Here is a tiny trained network, its code and every weight. The questions are about switching its units off for an input and a target symbol, where a switched-off unit gives its printed mean instead of its output.

import numpy as np


def w(rows, s, z=0):
    codes = np.array(rows[::2]) - 128.0
    scale = np.full(codes.shape[1], s)
    scale[-1] = z or s
    return codes * scale


def f(y):
    return np.maximum(y, 0)


def softmax(a):
    e = np.exp(a - a.max(-1, keepdims=True))
    return e / e.sum(-1, keepdims=True)


def log_softmax(a):
    a = a - a.max(-1, keepdims=True)
    return a - np.log(np.exp(a).sum(-1, keepdims=True))


def net(x, mask):
    ids = ['ΘΠΣΦΩαγδεζημξ'.index(c) for c in x.split()]
    T = len(ids)
    res = E[ids] + P[:T]
    u = 0
    for l in range(2):
        q, k, v = (res @ M[l].T for M in (Q, K, V))
        z = softmax(np.where(np.tri(T) > 0, q @ k.T / 3**0.5, -1e9)) @ v
        res = res + np.where(mask[u], z, O[l][:, -1]) @ O[l][:, :-1]
        u += 1
        y = f(res @ A[l][:, :-1].T + A[l][:, -1])
        res = res + np.where(mask[u : u + 4], y, B[l][:, -1]) @ B[l][:, :-1]
        u += 4
    return log_softmax(res[-1] @ U[:, :-1].T + U[:, -1])


Q, K, V, O, A, B = {}, {}, {}, {}, {}, {}
E = w([
[196,81,141,177,102,89,91,232],'Θ',
[155,195,79,112,123,99,71,138],'Π',
[198,151,117,156,120,132,13,154],'Σ',
[128,182,95,141,170,107,85,175],'Φ',
[132,174,102,133,178,97,85,186],'Ω',
[173,173,96,134,121,120,36,139],'α',
[141,182,103,130,146,106,70,161],'γ',
[150,184,90,132,156,105,67,164],'δ',
[135,161,98,131,169,78,103,196],'ε',
[150,197,84,118,126,76,105,168],'ζ',
[188,134,156,182,2,224,181,110],'η',
[142,178,82,119,150,108,78,153],'μ',
[144,197,83,120,140,91,79,157],'ξ',
],0.0099)
P = w([
[6,67,190,79,105,50,94,90],'0',
[29,134,220,87,121,112,88,155],'1',
[81,157,214,145,129,74,99,96],'2',
[83,138,178,99,111,136,106,165],'3',
[112,161,164,161,127,90,116,107],'4',
[117,137,141,107,119,149,120,172],'5',
[140,157,130,168,134,104,131,111],'6',
[130,148,112,113,107,154,136,182],'7',
[177,132,134,119,162,137,144,134],'8',
[150,155,86,175,122,115,138,136],'9',
[158,128,99,113,137,171,148,179],'10',
[184,154,85,171,150,125,157,124],'11',
[175,140,67,113,124,168,161,181],'12',
[193,159,98,131,142,132,164,149],'13',
],0.011)
Q[0] = w([
[59,137,5,198,34,119,83,190],'0.h1',
[10,18,101,93,65,131,126,128],'0.h1',
[174,107,134,244,155,23,168,10],'0.h1',
],0.025)
K[0] = w([
[210,95,125,113,194,106,181,48],'0.h1',
[76,100,231,157,141,50,111,55],'0.h1',
[125,105,194,1,138,195,117,169],'0.h1',
],0.032)
V[0] = w([
[131,111,147,194,113,191,161,116],'0.h1',
[164,39,180,182,155,129,106,231],'0.h1',
[97,157,147,124,121,81,251,193],'0.h1',
],0.013)
O[0] = w([
[170,85,153,72,113,129,73,84,85],'0.h1',
[117,121,115,1,76,192,142,225,254],'0.h1',
[52,59,87,195,106,214,31,171,106],'0.h1',
],0.0087,0.0076)
A[0] = w([
[73,111,85,77,182,80,100,72,35],'0.n1',
[97,186,35,59,197,152,81,101,137],'0.n2',
[83,74,118,89,88,35,189,110,1],'0.n3',
[133,8,97,98,99,14,71,100,141],'0.n4',
],0.015,0.0043)
B[0] = w([
[183,137,72,1,210,221,89,137,137],'0.n1',
[82,164,184,164,151,99,106,165,255],'0.n2',
[117,179,184,100,229,161,91,116,162],'0.n3',
[81,241,202,138,194,207,127,193,178],'0.n4',
],0.0083,0.0063)
Q[1] = w([
[151,125,125,148,158,110,148,153],'1.h1',
[71,2,88,86,176,108,137,67],'1.h1',
[121,152,121,135,137,155,117,105],'1.h1',
],0.062)
K[1] = w([
[143,132,139,95,78,166,160,159],'1.h1',
[89,174,27,83,252,34,56,244],'1.h1',
[146,146,102,113,112,82,101,41],'1.h1',
],0.032)
V[1] = w([
[218,126,122,137,141,21,5,226],'1.h1',
[123,108,108,104,122,168,120,106],'1.h1',
[81,160,111,101,161,130,119,163],'1.h1',
],0.012)
O[1] = w([
[103,137,254,160,84,211,138,170,126],'1.h1',
[120,138,128,142,151,104,130,157,71],'1.h1',
[145,49,144,98,167,153,140,173,252],'1.h1',
],0.0077,0.0044)
A[1] = w([
[64,61,29,245,145,119,112,87,108],'1.n1',
[142,102,97,249,196,81,167,39,27],'1.n2',
[40,113,181,109,99,132,122,119,1],'1.n3',
[160,78,77,89,114,196,121,35,64],'1.n4',
],0.019,0.0043)
B[1] = w([
[72,209,109,117,133,247,202,105,182],'1.n1',
[170,13,213,121,89,93,33,93,179],'1.n2',
[152,149,113,172,150,94,127,54,253],'1.n3',
[62,142,135,181,61,44,117,114,145],'1.n4',
],0.013,0.012)
U = w([
[184,100,123,139,56,163,123,239,202],'Θ',
[131,110,196,121,116,118,90,109,25],'Π',
[226,174,82,102,161,49,224,57,85],'Σ',
[145,141,106,149,146,130,160,93,80],'Φ',
[142,150,90,158,148,133,169,101,76],'Ω',
[196,111,159,150,132,48,91,128,29],'α',
[173,178,153,174,78,112,137,108,254],'γ',
[255,148,135,172,97,171,133,150,164],'δ',
[112,181,106,159,145,146,184,126,25],'ε',
[89,144,165,124,119,174,130,100,12],'ζ',
[51,217,212,171,213,56,79,110,214],'η',
[143,125,141,127,129,118,124,91,67],'μ',
[134,130,159,120,126,137,120,93,55],'ξ',
],0.0057,0.0082)

Each question gives the input, a string of symbols that net reads in full, and the target symbol t.
The units are the heads (3 rows each of Q, K, V and O) and the neurons (one row each of A and B). Each row of codes is followed by its name. A weight is (code - 128) times the scale printed after its matrix; where a second scale follows, it is the last column's (O, A, B and U).
mask holds one flag per unit, layer by layer, with each layer's heads first. A switched-off unit (its flag False) gives its mean, the last column of its rows in O or B, instead of its output. The means were averaged over made-up inputs and are rounded, as every weight is.
A unit's drop is (log p(t) with every unit on - log p(t) with that unit switched off) / (log p(t) with every unit on - log p(t) with every unit switched off).
The circuit of an input: a set's keep is (log p(t) with only the set's units on - log p(t) with every unit switched off) / (log p(t) with every unit on - log p(t) with every unit switched off). Starting from all 10 units, units are removed one at a time, each time the one whose removal leaves the highest keep (on an exact tie, the one counted first), for as long as the keep stays at least 0.8.
circuit, biggest first: the units of the circuit, biggest drop first
most important unit: the unit with the biggest drop
top k neurons: the k neurons with the biggest drops, biggest first
k most important neurons of layer l: the k neurons of layer l with the biggest drops, biggest first
input ε ζ ζ Σ Σ Σ η, target Σ: circuit, biggest first	(0.h1 1.h1)
input Π Θ Θ α Θ η ζ γ Θ Θ Θ Θ Σ, target Θ: circuit, biggest first	(0.h1 1.n3)
input α η α Θ, target α: most important neuron of layer 0	(0.n2)
input γ ε ζ η Ω Σ Ω, target Σ: circuit, biggest first	(1.h1 0.h1)
input Θ η μ Σ Σ Π Θ, target Π: circuit, biggest first	(1.n2 0.h1 1.n1 1.h1)
input Σ Θ Θ Ω Π η, target Π: circuit, biggest first	(1.n2 0.h1 1.h1 1.n3)
input ζ η Θ ζ Θ Θ Σ Θ η η Ω, target η: top 2 neurons	(0.n4 0.n2)
input Σ Π Σ ε ζ Θ Θ ε Θ ζ η ξ, target η: circuit, biggest first	(0.h1 0.n4 0.n2)
input Π ξ α Σ Σ η Σ Θ Θ Σ Θ α ζ, target α: top 4 neurons	(1.n2 0.n2 1.n1 0.n4)
input ζ Θ η α Θ, target α: top 3 neurons	(1.n2 0.n2 1.n1)
input Ω Ω μ η Θ Σ Ω Θ Σ Θ δ Σ Θ, target Σ: top 2 neurons	(0.n2 1.n2)
input γ Σ ε η, target ε: top 3 neurons	(1.n1 0.n2 1.n2)
input Θ δ η Φ γ δ Θ Θ Σ η Θ ζ Ω, target ζ: top 2 neurons	(1.n1 1.n2)
input η Θ Σ Σ δ, target Σ: most important unit	1.h1
input Θ γ ε ε Θ Θ Θ, target Θ: top 2 neurons	(0.n2 1.n1)
input Ω Θ α ε Σ ζ γ η Θ ε ζ α, target ζ: 2 most important neurons of layer 1	(1.n1 1.n2)
input Φ η Θ ζ Ω α ζ Π, target ζ: top 2 neurons	(1.n1 1.n2)
input Θ γ ζ Θ α Σ α ε Θ η Π ε, target Π: top 2 neurons	(1.n2 1.n1)
input Θ α Σ Θ Ω Θ γ Σ Ω η Θ Σ α γ, target α: top 4 neurons	(1.n2 0.n2 1.n1 0.n4)
input δ η γ Θ Π, target Θ: circuit, biggest first	(0.h1)
input ξ Π η α ζ, target α: 2 most important neurons of layer 1	(1.n2 1.n1)
input Π Θ γ Ω η Θ Π ζ, target Π: top 2 neurons	(1.n2 1.n1)
input Σ Σ Σ ε ε Θ ε ζ Ω ζ η, target ζ: 3 most important neurons of layer 1	(1.n1 1.n2 1.n3)
input α γ μ η α α η Ω Θ Θ Θ η γ, target η: 2 most important neurons of layer 0	(0.n4 0.n2)
